Cloud N lies close to a flat space through zero of one dimension. Each new row is followed by its nearest point in the flat space through zero of one dimension that fits N best, not centred.
(in the rows, 128 means zero)
N (18 x 4):
[[186 110 164 126]
 [ 84 143  97 131]
 [134 126 129 127]
 [ 83 137 100 131]
 [150 125 138 123]
 [152 116 145 124]
 [184 110 159 124]
 [153 121 143 125]
 [109 135 114 129]
 [150 117 137 125]
 [117 131 120 127]
 [164 117 152 126]
 [146 123 134 127]
 [ 84 138  98 129]
 [102 135 111 129]
 [168 115 153 127]
 [226  93 190 125]
 [ 64 150  88 133]]
New rows and their nearest points:
[ 67 201 111 143] : [ 64 149  88 131]
[ 85 131 114 155] : [ 92 140 105 130]
[138 113 128 147] : [137 125 134 128]
[ 73 116  89 143] : [ 77 144  96 131]
[196 121 132 138] : [176 112 158 125]
[166 101 136  90] : [164 116 150 126]
[ 84 148 109 108] : [ 87 141 102 130]
[167  85 166  99] : [180 111 161 125]
[155 134 142 148] : [150 121 142 127]
[ 77 103 112 137] : [ 92 140 106 130]
[ 76 112  86 168] : [ 78 144  97 131]
[185  80 190 141] : [202 104 174 124]
[147 100 151 114] : [157 119 146 126]
[ 86 130  80  98] : [ 81 143  98 131]
[ 90 158  66 140] : [ 70 147  92 131]
[ 96 110 111 105] : [104 136 113 129]
[115 145 112 111] : [110 134 116 129]
[191  95 143 115] : [184 110 163 125]
[180 129 171 112] : [181 111 161 125]
[189  85 158 121] : [191 108 167 125]
[ 89 154 107 101] : [ 89 141 103 130]
[154 106 171 149] : [167 115 153 126]
[ 83 133  71 170] : [ 72 146  93 131]
[155  89 141 134] : [160 118 148 126]
[184 107 139 170] : [173 113 156 126]
[ 80 104  95 157] : [ 86 141 102 130]
[114 148 100 151] : [102 136 112 129]
[181 127 175 150] : [182 110 162 125]
[182  71 152 135] : [186 109 164 125]
[ 99 124  54 136] : [ 78 144  97 131]
